Rows, each with its class
[ 10  -4 -11  -3   1  -7  11  -9 -16  -7  39   8  16  -2  -3  13  -1  -7
 -13 -12  10  19  -5   1  16  -4  12 -16  19   3  22  -6  13  23   3 -20
  -2  -8  -4   0  -7  12   7  29]	Y
[ 17  -7 -17   6   8  12   8  -7 -16  -4  28   3   3  -5  -8   3  -6  -6
 -15  -8   3  45  -6  -5  29  17  21 -12  26  -1   0 -13   5  19   1 -20
  -3  -7  -3   0 -14   2  18   4]	V
[  5   4   0  -6   3  -8  -8  -9  -8  -7  26  -2  11   2   9  16   2   2
   6  -3   9  -5  -1   2  12 -25  -3  -4  10   4  18 -15  11  16   1   1
  -3  -6  -5   4  10  -7 -12  12]	Y
[  7  -5 -13   4   6  10   5   7  -7  -1  11  -1  -1  -4  -7  -7  -4  -4
  -7  -4  -4  15  -7  -4  24  15  14  -4  15  -1  -5 -11  -2   8  -1 -14
  -3  -4  -1  -2  -8  -3  13  -8]	V
[ -2  -1  10   1  -8   1   2   4   7   3 -12  -3   1   1  -3  -4  13  -5
   3  -3  -9  -2  -6  -1   9   2   1  10   0  -3  -8   3  -2  -5  -3  -2
   7   4  -1   7   2  -8  -2 -13]	V
[  7  -1   0   0   8  -7   1   4  -1   2  15  -3   5  -2   0  12   5  -3
   2  -8  -1   3 -10   3  10  -2   5   0   0   3   8   1   2  10  -1 -11
   2  -1  -5   0   0   1   3  -3]	G
[  9  -1  -3  -2  11 -11  -3   4  -2   3  23  -2  12  -4   2  15   5  -7
   4 -11   0   2 -11   0   9 -10   5  -4  -1   3  13   4   2  10  -1 -14
   3  -3  -7  -2  -6   0   9  -1]	G
[  8  -1  -9   1   8  -4  -1   7  -5   3  16  -7   6  -6  -3   8  -2  -3
   1  -6  -1   7 -10   1   9   4   8  -4   2   2   5   2   2   6   0 -12
   3  -3  -1  -5  -6   3   9  -7]	G
[  3   1  -2  -2   7  -9  -4   3   2  -4   8  -3   4   0   2  11   2  -1
   5  -4   0  -3 -11   5  -3  -8  -1  -1  -6   3   8   5   4  -1   0  -3
  -1   1  -3  -2  -1   2   0  -3]	Y
[ 19  -1 -23  -2  16  -5   0  -4 -22  -6  52   0  17  -4   1  22 -13  -2
  -7 -11  10  19  -9   0  25 -10  15 -16  24   5  25 -18  17  31   3 -22
 -12 -13  -3  -4  -5   3   9  17]	G
[  4  -2  -4   3   1   2   4   5  -3   0  14  -1   4  -3  -4   3   7  -8
  -1  -9  -6   8  -8  -2  19   3   8   0   9  -3   2  -6   2   7  -1 -12
   2  -2  -1   5  -6  -4   7  -3]	V
[  3  -1   3   2   1   2  -1   7   4   4   4  -5  -1  -4  -3   2  10  -8
   5  -9 -10  -1 -12  -2  18  -2   3   6   2   0  -3   1  -3   5  -3  -7
   7   3  -5   2   1  -9   1 -18]	V
[  2  -1   3  -2  -1 -10   3   0   2   1  11  -1  12  -3   1   9  11 -13
   4  -7  -4  -2 -10   3   5 -10   2   4  -3  -1   9   4   2   3   0  -8
   6   4  -6  -2  -1   3   0   2]	G
[  7  -2  -5   1   5   3   1  10  -2   4  10  -3   1  -3  -6  -1   1  -6
   1  -6  -7   5  -9  -2  15   9   7   0   4  -1   7   7  -2   2  -2 -10
   1   0  -2   1 -11  -4   8 -14]	V
[  9  -8 -26   4   9   7  14  -6 -23  -7  31  13   5  -5  -8   5 -21  -1
 -27  -4  11  37   4  -3   6  19  17 -23  22   0   7  -9   7  17   6 -22
  -6 -13   2  -9 -26  19  22  34]	G
[ 14   0 -24  -3  23   2 -11   2 -14   2  15   6  -6  -3   0   8 -25   7
  -5  10  14  11   3   1 -12   5   4 -14   0   4   6  -1   0   7   2   5
 -14  -7   2 -14  -2   9  12   2]	Q
[  8  -2  -3  -2   9 -10  -1   9   2   4  21  -1  11  -4   2  17   8 -10
   7 -12  -5   2 -17  -1  16  -3   2   1  -2   2   5   4   4   6  -1 -16
   2   0 -10   0  -6  -1   2 -12]	G
[  3  -3  -8   1   0  -2  13  -6  -9  -5  21   6   9  -3  -6   5   0  -6
 -17  -8   4  14  -4  -1   7   6  11 -13  13  -3  13  -4   8  12   2 -14
   3  -5  -2  -2 -13  14   9  21]	G
[  7  -1 -12   0  14   3  -3   6  -3   4  -1  -1  -7  -4  -3  -1 -12   4
  -2   5   4   6   2  -1  -6  12   2  -5  -2   1  -4   8  -2  -3   0  -6
  -5  -3  -1  -8  -4  -2  10  -9]	Q
[  2   5   4   0  -5   0   8  -3  -4  -4  12   4   6  -1  -1   0   5 -16
  -5  -5   0   8  -2  -2  11  -1   3  -3  10  -2   8  -7   3   7   1  -9
   2   3  -2   2  -6   4   0  10]	G
[  7   2  -8  -3  13  -9  -5   4   0   5  10   4   4  -2   3  11  -6  -1
   4  -1   5   2  -6   5 -13 -10   1  -4 -10   3  12  10   3   1  -2  -6
  -1  -1  -2 -12  -2   9   3   1]	Y
[  8   1 -12  -5  21  -5 -12   7  -1   8   3  -4  -5  -1   5   9 -14   5
  10   4   7  -6  -2   5 -12  -4  -3  -5 -14   7   4   5  -2  -2   0   4
  -9  -4   0 -13   5   1   4 -14]	Q
[  1  -1   4  -1  -8  -9   7  -2  -2  -4  21   3  13  -1   0   7  12  -8
  -2  -9  -1   4  -8   1  13  -8   6  -2  10   1  13  -7   6  10   0 -12
   7  -1  -5   6  -6   2  -2  12]	G
[  2  -2  -6  -2  -1  -4   9  -6  -7  -2  21   7   9   0  -3   9   1  -4
 -11  -7   5  11  -1  -1   6   0   9  -9  11   0  14  -3   9  11   2 -12
   1  -9  -2  -1  -9  11   9  22]	G

Rows with their classes
[  8  -1   0 -12   5   1 -14  -5   5  -1   4   5   8  45  24  -2 -13  -1
   6  -1   1   4   7   2   6   0  -9 -45  -3 -10   4  -3   2   5  -3  -2
  -4  -4  -1  12  -3 -24  -5   7]	FM
[ 31   5  -4 -33 -10   8  -7  11  -3  -2   4  -6   1   6   3 -10   4  10
  -6  -4  16  15   6   0 -16  -2 -15 -12   7   1  -6 -14  -3   5  15  -5
   1  -8  10   6  14  10 -10  -2]	GF
[ 10  -5   8  -9  -3   6  -9   3  12  -2   3   9   1  -5  20  -5 -11  10
   6 -20   6  18   4  30 -17  -3  -3 -32  13   4   6  -2  -9  -4   6  -2
   7 -12  -1  -4  -2  -4  -3  -3]	Zl
[ -3   7  -8   3 -11   5  -3 -13  -2  -3   0  13  -5  10   2  -2  -6   2
  33 -25  -5  11 -10  -1 -20   1  -4 -23   8  -1  -5   2  11  -2  -6   2
   1  -4  10 -10   1 -26   5   5]	Jf
[ 13   2  10  -7  -4   7   6  -1   5  -1   1  -6  -8   5 -14  -7  14   6
  -3  20  19   6  -1   1 -19  -3  -4  -6  -4  23  -5   0   9  14   7  -5
   0 -10  14  -1   5  -6   0   4]	GF
[  1   9  -5   3 -15   8  -2  -5   3   0 -13   0  -1   7  14   5   5   3
   6 -18   7   5  -4  13 -17   4  -4 -18   6  -4  -2   0   8  -1  -1  -2
  -8   5  -1 -13  -1  -8   5   7]	Jf
[ 19   6  -2 -10  -6   0   9  13  -3   0   0  -8   6  -5  -1  -4   7   9
  -6   9  19   8   0   9 -17  -5  -8  10  13   7  -9  -2   3  -2   3 -11
   2 -12  -2  -4   6  12   0  -2]	GF
[  5   3  -9 -26  -7   7   1   5  -7  -1   2  -5   8   4  -4  -5   9   7
  -6  -7  15  12   1   6 -14  -2 -15  -6  11  16  -8  -7  -4  -5   5 -11
  -3 -13   6   3  19   8 -10   2]	GF
[ 12  11 -10   7 -20   9  -7  -6   7  -3  -8   4  -9  11   0   0  24   1
   4 -24   0  10  -2  14 -13   7  -1 -27   3  -3   3   3   7  -3  -5   1
  -8   5  14 -20   0 -15   3  14]	Jf
[  8  -4   0   9   3   2  -8  -3   6   0  10   9  -5  -3   3  -2 -15   8
   7 -18   5   7   2  13 -11   4  -6 -21  15   4   2  -3  -4  -3   9   1
   0   3  18  -3  -2  -6  -3  -2]	Zl
